Here is a tiny trained network, its code and every weight. The questions are about switching its units off for an input and a class, where a switched-off unit gives its printed mean instead of its output.

import numpy as np


def w(rows, s, z=0):
    codes = np.array(rows[::2]) - 128.0
    scale = np.full(codes.shape[1], s)
    scale[-1] = z or s
    return codes * scale


def f(y):
    return y / 2 * (1 + np.tanh(0.7978845608 * (y + 0.044715 * y**3)))


def log_softmax(a):
    a = a - a.max(-1, keepdims=True)
    return a - np.log(np.exp(a).sum(-1, keepdims=True))


def net(x, mask):
    res = np.array(x, float).reshape(1, 5) / 4 @ E
    y = f(res @ A[0][:, :-1].T + A[0][:, -1])
    res = res + np.where(mask, y, B[0][:, -1]) @ B[0][:, :-1]
    return log_softmax(res[-1] @ U[:, :-1].T + U[:, -1])


A, B = {}, {}
E = w([
[254,77,214],'x0',
[66,12,134],'x1',
[128,129,127],'x2',
[196,83,7],'x3',
[124,126,126],'x4',
],0.0064)
A[0] = w([
[148,108,92,2],'n1',
[158,192,121,144],'n2',
[167,94,64,29],'n3',
[164,192,120,89],'n4',
[151,106,62,46],'n5',
[56,167,81,71],'n6',
[152,102,63,64],'n7',
[189,86,210,36],'n8',
[40,135,104,53],'n9',
[72,165,70,92],'n10',
[158,109,65,162],'n11',
[83,127,190,99],'n12',
[105,142,192,81],'n13',
[147,38,100,140],'n14',
[66,157,98,66],'n15',
[157,97,70,127],'n16',
[79,32,167,130],'n17',
[68,153,101,51],'n18',
[119,17,66,152],'n19',
[92,137,198,100],'n20',
[175,234,143,28],'n21',
[87,148,202,47],'n22',
[50,151,209,60],'n23',
[71,160,101,52],'n24',
[91,32,154,6],'n25',
[199,246,111,161],'n26',
[94,134,184,125],'n27',
],0.011,0.0046)
B[0] = w([
[160,128,48,113],'n1',
[45,59,90,178],'n2',
[188,194,66,148],'n3',
[87,73,61,157],'n4',
[163,172,96,143],'n5',
[194,51,145,195],'n6',
[205,198,94,149],'n7',
[233,66,146,191],'n8',
[171,95,130,181],'n9',
[209,80,194,193],'n10',
[126,222,113,184],'n11',
[132,166,65,168],'n12',
[173,154,43,155],'n13',
[114,138,82,190],'n14',
[249,85,159,169],'n15',
[139,193,88,169],'n16',
[48,63,75,202],'n17',
[180,76,134,158],'n18',
[90,136,114,220],'n19',
[168,190,24,172],'n20',
[125,52,37,179],'n21',
[181,178,29,163],'n22',
[151,175,55,201],'n23',
[210,89,142,159],'n24',
[121,57,2,154],'n25',
[44,39,71,255],'n26',
[134,224,16,168],'n27',
],0.0069,0.0056)
U = w([
[176,227,59,60],'0',
[253,37,170,79],'1',
[110,130,129,253],'2',
[51,64,83,29],'3',
[115,140,138,240],'4',
[65,166,239,88],'5',
],0.012,0.011)

Each question gives the input, the list of numbers given to net, and the class t.
The units are the neurons (one row each of A and B). Each row of codes is followed by its name. A weight is (code - 128) times the scale printed after its matrix; where a second scale follows, it is the last column's (A, B and U).
mask holds one flag per neuron, in row order. A switched-off neuron (its flag False) gives its mean, the last column of its row in B, instead of its output. The means were averaged over made-up inputs and are rounded, as every weight is.
A unit's drop is (log p(t) with every unit on - log p(t) with that unit switched off) / (log p(t) with every unit on - log p(t) with every unit switched off).
The circuit of an input: a set's keep is (log p(t) with only the set's units on - log p(t) with every unit switched off) / (log p(t) with every unit on - log p(t) with every unit switched off). Starting from the 12 units with the biggest drops (on a tie, the unit counted first), units are removed one at a time, each time the one whose removal leaves the highest keep (on an exact tie, the one counted first), for as long as the keep stays at least 0.8.
circuit, biggest first: the units of the circuit, biggest drop first
most important unit: the unit with the biggest drop
top k neurons: the k neurons with the biggest drops, biggest first
drop of u: that unit's drop, to one decimal
input [5,8,-4,2,3], class 3: most important unit -> n17
input [8,1,2,-8,-7], class 0: circuit, biggest first -> (n27 n20 n22)
input [-7,-3,-4,-8,-7], class 0: circuit, biggest first -> (n23 n22)
input [-8,0,-7,7,-5], class 1: top 3 neurons -> (n10 n6 n15)
input [-3,3,4,5,4], class 0: circuit, biggest first -> (n26 n11)
input [2,-8,-6,-7,4], class 3: circuit, biggest first -> (n26 n21)
input [-5,-7,-1,-6,7], class 3: circuit, biggest first -> (n26 n21)
input [5,7,0,4,-1], class 3: circuit, biggest first -> (n17 n19)
input [-8,4,1,-8,-2], class 0: top 2 neurons -> (n23 n27)
input [-7,7,-2,-6,-7], class 1: circuit, biggest first -> (n15 n6 n9)
input [2,-8,3,-6,-7], class 3: top 3 neurons -> (n26 n21 n2)
input [7,-8,-4,8,6], class 0: top 2 neurons -> (n11 n3)
input [2,8,-5,0,4], class 3: top 2 neurons -> (n17 n25)
input [2,8,4,-6,-4], class 3: circuit, biggest first -> (n17)
input [-7,6,-7,-7,-4], class 0: top 2 neurons -> (n23 n27)
input [8,0,2,-8,-3], class 0: drop of n27 -> 0.2
input [7,8,1,-2,-6], class 3: drop of n19 -> 0.1
input [-8,-2,6,-4,5], class 1: drop of n25 -> 0.0
input [-8,-7,4,2,-6], class 1: drop of n6 -> 0.1
input [5,7,8,5,-2], class 2: most important unit -> n26
